[[129 128 129 122 127 129 128 125 129]
 [131 126 129 119 127 129 129 120 131]
 [133 125 123 126 130 126 131 123 131]
 [126 129 130 126 126 130 127 130 126]
 [127 129 128 133 128 129 127 133 126]
 [130 125 132 122 139 119 133 106 140]
 [126 129 131 129 129 127 128 126 129]
 [124 129 133 130 127 130 127 128 127]
 [122 131 133 134 127 129 126 134 125]]
->
[[125 129 129 128 129 122 127 129 128]
 [120 131 131 126 129 119 127 129 129]
 [123 131 133 125 123 126 130 126 131]
 [130 126 126 129 130 126 126 130 127]
 [133 126 127 129 128 133 128 129 127]
 [106 140 130 125 132 122 139 119 133]
 [126 129 126 129 131 129 129 127 128]
 [128 127 124 129 133 130 127 130 127]
 [134 125 122 131 133 134 127 129 126]]

[[126 129 132]
 [129 128 126]
 [126 127 145]
 [127 128 131]
 [126 126 154]
 [132 126 129]
 [127 129 117]
 [131 129 100]
 [131 127 128]]
->
[[129 132 126]
 [128 126 129]
 [127 145 126]
 [128 131 127]
 [126 154 126]
 [126 129 132]
 [129 117 127]
 [129 100 131]
 [127 128 131]]

[[128 125 121 121 117 123 142 134 127 125 132 126 132 123 142]
 [133 139 146 146 152 143 107 123 136 139 126 136 127 143 107]
 [128 126 123 123 120 124 138 132 127 126 131 127 131 124 138]
 [128 127 125 124 123 127 132 130 129 128 128 126 130 127 135]
 [131 131 124 122 122 137 122 127 140 135 124 123 135 135 139]]
->
[[123 142 128 125 121 121 117 123 142 134 127 125 132 126 132]
 [143 107 133 139 146 146 152 143 107 123 136 139 126 136 127]
 [124 138 128 126 123 123 120 124 138 132 127 126 131 127 131]
 [127 135 128 127 125 124 123 127 132 130 129 128 128 126 130]
 [135 139 131 131 124 122 122 137 122 127 140 135 124 123 135]]

[[128 121 121 129 135 127 131 130 131 125 130]
 [132 118 133 121 130 119 134 116 125 125 126]
 [139 111 126 111 147 132 123 101 136 125 109]
 [125 121 128 125 132 113 130 124 132 125 138]
 [144 118 126 118 125 133 130 123 131 125 114]
 [122 137 124 135 127 118 126 139 128 125 133]]
->
[[125 130 128 121 121 129 135 127 131 130 131]
 [125 126 132 118 133 121 130 119 134 116 125]
 [125 109 139 111 126 111 147 132 123 101 136]
 [125 138 125 121 128 125 132 113 130 124 132]
 [125 114 144 118 126 118 125 133 130 123 131]
 [125 133 122 137 124 135 127 118 126 139 128]]

[[131 132 133 133 125 125 131 132 135 139 132]
 [149 150 137 129 120 122 130 129 132 142 136]]
->
[[139 132 131 132 133 133 125 125 131 132 135]
 [142 136 149 150 137 129 120 122 130 129 132]]

[[141 140 127 119 116 135 140 137 126 129]
 [139 150 146 124 106 150 149 136 109 114]
 [130 140 145 131 116 143 139 130 112 114]
 [108 116 136 144 140 123 116 113 125 120]
 [114 108 115 135 149 109 108 118 143 138]
 [145 153 145 121 102 152 152 141 109 115]
 [148 156 145 119  98 154 156 143 108 115]]
->
[[126 129 141 140 127 119 116 135 140 137]
 [109 114 139 150 146 124 106 150 149 136]
 [112 114 130 140 145 131 116 143 139 130]
 [125 120 108 116 136 144 140 123 116 113]
 [143 138 114 108 115 135 149 109 108 118]
 [109 115 145 153 145 121 102 152 152 141]
 [108 115 148 156 145 119  98 154 156 143]]

[[144 114 119 109 144 134 104]
 [133 100 120 115 140 128 113]
 [117 115 125 151 120 119 143]
 [142 139 130 104 142 141 107]
 [139 149 130 107 136 145 110]
 [124 156 137 131 121 129 147]
 [114 128 135 147 121 118 153]
 [111 151 134 151 113 110 149]
 [124 153 139 143 114 126 154]
 [136 152 133 109 127 139 111]]
->
[[134 104 144 114 119 109 144]
 [128 113 133 100 120 115 140]
 [119 143 117 115 125 151 120]
 [141 107 142 139 130 104 142]
 [145 110 139 149 130 107 136]
 [129 147 124 156 137 131 121]
 [118 153 114 128 135 147 121]
 [110 149 111 151 134 151 113]
 [126 154 124 153 139 143 114]
 [139 111 136 152 133 109 127]]
